Below are the code and all the weights of a small trained network. Each question names an input and a class and asks about switching units off, where a switched-off unit gives its printed mean instead of its output.

import numpy as np


def w(rows, s, z=0):
    codes = np.array(rows[::2]) - 128.0
    scale = np.full(codes.shape[1], s)
    scale[-1] = z or s
    return codes * scale


def norm(h):
    return h / np.sqrt((h * h).mean(-1, keepdims=True) + 1e-5)


def f(y):
    return y / 2 * (1 + np.tanh(0.7978845608 * (y + 0.044715 * y**3)))


def log_softmax(a):
    a = a - a.max(-1, keepdims=True)
    return a - np.log(np.exp(a).sum(-1, keepdims=True))


def net(x, mask):
    res = np.array(x, float).reshape(1, 3) / 4 @ E
    u = 0
    for l in range(2):
        y = f(norm(res) @ A[l][:, :-1].T + A[l][:, -1])
        res = res + np.where(mask[u : u + 8], y, B[l][:, -1]) @ B[l][:, :-1]
        u += 8
    return log_softmax(norm(res)[-1] @ U[:, :-1].T + U[:, -1])


A, B = {}, {}
E = w([
[126,128,164,2],'x0',
[83,53,116,131],'x1',
[186,91,166,139],'x2',
],0.0056)
A[0] = w([
[18,187,98,115,25],'0.n1',
[69,73,186,156,3],'0.n2',
[194,242,152,125,41],'0.n3',
[81,54,143,65,143],'0.n4',
[137,129,13,146,38],'0.n5',
[94,1,69,119,86],'0.n6',
[142,104,140,229,32],'0.n7',
[212,41,230,143,82],'0.n8',
],0.009,0.0031)
B[0] = w([
[85,118,223,196,173],'0.n1',
[108,166,84,164,129],'0.n2',
[139,133,15,157,226],'0.n3',
[146,88,99,103,226],'0.n4',
[99,116,187,64,147],'0.n5',
[172,254,43,199,226],'0.n6',
[175,115,178,118,209],'0.n7',
[194,254,229,157,252],'0.n8',
],0.0086,0.0037)
A[1] = w([
[179,198,86,129,125],'1.n1',
[43,121,153,134,130],'1.n2',
[146,93,158,52,46],'1.n3',
[123,67,173,252,205],'1.n4',
[127,77,26,161,179],'1.n5',
[58,137,124,134,150],'1.n6',
[81,179,151,113,81],'1.n7',
[180,101,203,132,6],'1.n8',
],0.013,0.0016)
B[1] = w([
[70,103,75,162,255],'1.n1',
[167,212,165,152,149],'1.n2',
[98,75,121,90,159],'1.n3',
[102,94,135,10,231],'1.n4',
[151,101,78,143,183],'1.n5',
[205,197,154,144,146],'1.n6',
[159,144,174,183,142],'1.n7',
[81,188,145,128,168],'1.n8',
],0.011,0.0074)
U = w([
[96,153,6,177,149],'0',
[149,212,212,179,176],'1',
[79,50,126,15,147],'2',
[96,138,115,150,181],'3',
[118,47,184,187,1],'4',
],0.014,0.0063)

Each question gives the input, the list of numbers given to net, and the class t.
The units are the neurons (one row each of A and B). Each row of codes is followed by its name. A weight is (code - 128) times the scale printed after its matrix; where a second scale follows, it is the last column's (A, B and U).
mask holds one flag per neuron, layer by layer. A switched-off neuron (its flag False) gives its mean, the last column of its row in B, instead of its output. The means were averaged over made-up inputs and are rounded, as every weight is.
A unit's drop is (log p(t) with every unit on - log p(t) with that unit switched off) / (log p(t) with every unit on - log p(t) with every unit switched off).
The circuit of an input: a set's keep is (log p(t) with only the set's units on - log p(t) with every unit switched off) / (log p(t) with every unit on - log p(t) with every unit switched off). Starting from the 12 units with the biggest drops (on a tie, the unit counted first), units are removed one at a time, each time the one whose removal leaves the highest keep (on an exact tie, the one counted first), for as long as the keep stays at least 0.8.
circuit, biggest first: the units of the circuit, biggest drop first
most important unit: the unit with the biggest drop
k most important neurons: the k neurons with the biggest drops, biggest first
top k neurons in layer l: the k neurons of layer l with the biggest drops, biggest first
drop when u is switched off: that unit's drop, to one decimal
input [-6,-5,-2], class 2: circuit, biggest first	(0.n6 1.n4)
input [6,-6,2], class 0: circuit, biggest first	(0.n3 1.n1)
input [6,7,-1], class 0: 2 most important neurons	(0.n6 1.n4)
input [-8,-5,-8], class 1: 2 most important neurons	(0.n5 0.n6)
input [-4,-8,6], class 0: circuit, biggest first	(0.n3)
input [2,-7,7], class 0: top 4 neurons in layer 0	(0.n3 0.n7 0.n1 0.n5)
input [8,5,8], class 1: 3 most important neurons	(0.n8 1.n4 1.n8)
input [7,7,-1], class 0: top 2 neurons in layer 1	(1.n4 1.n5)
input [-3,6,7], class 1: top 2 neurons in layer 0	(0.n8 0.n3)
input [-8,4,-7], class 2: 2 most important neurons	(1.n4 0.n8)
input [-6,-4,3], class 2: circuit, biggest first	(1.n4 0.n6)
input [-6,1,7], class 1: top 2 neurons in layer 1	(1.n8 1.n3)
input [4,5,-6], class 1: top 2 neurons in layer 0	(0.n1 0.n3)
input [-6,-5,-1], class 2: most important unit	0.n6
input [-8,-1,6], class 2: drop when 1.n4 is switched off	0.9
input [2,-1,8], class 1: drop when 0.n8 is switched off	1.1
input [6,-6,5], class 0: drop when 1.n4 is switched off	0.8
input [-8,4,5], class 2: drop when 1.n4 is switched off	1.2
